Here is a tiny trained network, its code and every weight. The questions are about switching its units off for an input and a class, where a switched-off unit gives its printed mean instead of its output.

import numpy as np


def w(rows, s, z=0):
    codes = np.array(rows[::2]) - 128.0
    scale = np.full(codes.shape[1], s)
    scale[-1] = z or s
    return codes * scale


def norm(h):
    return h / np.sqrt((h * h).mean(-1, keepdims=True) + 1e-5)


def f(y):
    return np.maximum(y, 0)


def log_softmax(a):
    a = a - a.max(-1, keepdims=True)
    return a - np.log(np.exp(a).sum(-1, keepdims=True))


def net(x, mask):
    res = np.array(x, float).reshape(1, 8) / 4 @ E
    u = 0
    for l in range(2):
        y = f(norm(res) @ A[l][:, :-1].T + A[l][:, -1])
        res = res + np.where(mask[u : u + 9], y, B[l][:, -1]) @ B[l][:, :-1]
        u += 9
    return log_softmax(norm(res)[-1] @ U[:, :-1].T + U[:, -1])


A, B = {}, {}
E = w([
[53,175,3,145,194,188,34],'x0',
[90,153,49,84,90,18,224],'x1',
[233,157,123,164,255,111,61],'x2',
[139,127,119,135,121,138,127],'x3',
[134,124,123,134,127,133,132],'x4',
[127,131,135,118,129,122,126],'x5',
[128,129,129,126,128,127,127],'x6',
[120,129,130,144,141,150,154],'x7',
],0.0091)
A[0] = w([
[159,145,169,134,156,60,208,199],'L0N1',
[190,124,209,93,171,119,123,121],'L0N2',
[226,95,167,160,214,69,173,129],'L0N3',
[162,54,191,105,185,165,110,207],'L0N4',
[129,136,178,180,1,146,133,41],'L0N5',
[131,125,32,152,241,113,121,106],'L0N6',
[42,164,61,89,96,85,80,85],'L0N7',
[163,22,203,106,90,168,113,134],'L0N8',
[35,157,81,190,112,215,45,254],'L0N9',
],0.0089,0.0033)
B[0] = w([
[214,107,90,41,51,121,95,192],'L0N1',
[157,136,59,148,86,167,157,183],'L0N2',
[200,97,27,78,71,150,30,199],'L0N3',
[109,117,73,199,88,192,52,203],'L0N4',
[92,205,227,61,158,63,114,182],'L0N5',
[85,184,161,162,184,88,114,206],'L0N6',
[84,75,111,188,148,185,231,196],'L0N7',
[114,232,141,194,144,162,135,206],'L0N8',
[118,23,162,2,121,143,91,255],'L0N9',
],0.0087,0.0096)
A[1] = w([
[146,160,144,137,87,116,82,152],'L1N1',
[115,131,158,122,177,65,140,84],'L1N2',
[145,132,124,111,28,81,154,85],'L1N3',
[82,203,99,125,176,137,63,99],'L1N4',
[150,186,170,176,104,185,174,29],'L1N5',
[89,115,144,115,125,130,157,3],'L1N6',
[186,157,249,183,47,176,83,121],'L1N7',
[113,186,96,132,190,85,110,68],'L1N8',
[73,97,117,97,178,136,204,156],'L1N9',
],0.012,0.0045)
B[1] = w([
[77,95,115,115,170,148,140,194],'L1N1',
[171,218,99,207,115,134,151,142],'L1N2',
[164,98,254,115,162,80,144,209],'L1N3',
[182,62,238,212,166,60,210,203],'L1N4',
[78,148,148,108,190,67,115,157],'L1N5',
[178,138,61,78,145,151,75,148],'L1N6',
[70,248,93,192,182,127,224,254],'L1N7',
[73,192,223,197,210,106,242,164],'L1N8',
[150,166,69,181,75,95,101,225],'L1N9',
],0.0085,0.0083)
U = w([
[81,212,189,184,187,117,199,253],'0',
[153,142,198,83,64,56,204,118],'1',
[50,71,165,52,90,227,49,97],'2',
[44,68,37,108,96,99,176,91],'3',
[205,198,62,208,86,212,60,53],'4',
[253,98,91,27,130,67,80,77],'5',
[145,59,179,176,224,169,68,98],'6',
],0.011,0.0048)

Each question gives the input, the list of numbers given to net, and the class t.
The units are the neurons (one row each of A and B). Each row of codes is followed by its name. A weight is (code - 128) times the scale printed after its matrix; where a second scale follows, it is the last column's (A, B and U).
mask holds one flag per neuron, layer by layer. A switched-off neuron (its flag False) gives its mean, the last column of its row in B, instead of its output. The means were averaged over made-up inputs and are rounded, as every weight is.
A unit's drop is (log p(t) with every unit on - log p(t) with that unit switched off) / (log p(t) with every unit on - log p(t) with every unit switched off).
The circuit of an input: a set's keep is (log p(t) with only the set's units on - log p(t) with every unit switched off) / (log p(t) with every unit on - log p(t) with every unit switched off). Starting from the 12 units with the biggest drops (on a tie, the unit counted first), units are removed one at a time, each time the one whose removal leaves the highest keep (on an exact tie, the one counted first), for as long as the keep stays at least 0.8.
units of the circuit, in order: the units of the circuit, biggest drop first
k most important neurons: the k neurons with the biggest drops, biggest first
top k neurons in layer l: the k neurons of layer l with the biggest drops, biggest first
input [-3,1,8,1,-3,-5,7,1], class 5: units of the circuit, in order	[L0N3]
input [-6,0,-8,3,-3,8,-1,1], class 0: top 2 neurons in layer 0	[L0N9 L0N8]
input [-6,-6,2,5,5,8,8,4], class 4: units of the circuit, in order	[L0N4 L0N2]
input [0,5,7,-3,-1,-4,-8,-4], class 5: 4 most important neurons	[L0N3 L0N1 L1N7 L0N8]
input [-4,-1,7,-1,5,-7,7,8], class 4: 2 most important neurons	[L0N9 L0N4]
input [-2,8,8,0,-5,-5,5,3], class 5: top 2 neurons in layer 0	[L0N3 L0N1]
input [-1,-4,8,5,2,-1,3,1], class 4: units of the circuit, in order	[L0N3 L0N9]
input [0,2,-6,-5,4,2,-5,5], class 1: units of the circuit, in order	[L1N3 L1N7]
input [-2,-6,2,2,4,-6,8,1], class 4: top 2 neurons in layer 0	[L0N3 L0N4]
input [-8,0,-7,-6,-3,0,4,7], class 0: units of the circuit, in order	[L0N9 L1N7]
input [-6,6,1,3,-7,0,-5,5], class 5: units of the circuit, in order	[L0N1 L0N3]
input [-6,-3,-1,7,-4,-3,5,-2], class 0: 2 most important neurons	[L1N7 L0N5]
input [-7,-6,0,4,1,4,8,-5], class 0: 3 most important neurons	[L1N7 L0N8 L0N5]
input [-6,-6,-1,-7,-2,5,-6,-4], class 0: 2 most important neurons	[L1N7 L0N5]
input [-6,-3,-6,2,1,5,-6,4], class 0: units of the circuit, in order	[L1N7]
input [-8,-5,2,2,0,-1,-5,-1], class 4: 2 most important neurons	[L0N3 L0N4]
input [3,-8,0,1,-7,-3,7,-5], class 2: 2 most important neurons	[L0N9 L0N6]
input [-8,-3,-6,-4,-8,-8,5,5], class 0: 3 most important neurons	[L1N7 L0N8 L0N9]
input [8,4,7,1,7,-1,-7,-8], class 0: 2 most important neurons	[L1N8 L0N6]
input [4,0,-7,-1,8,-5,0,7], class 2: 2 most important neurons	[L0N9 L1N7]
input [-2,0,-8,7,-5,6,-7,2], class 0: units of the circuit, in order	[L0N9]
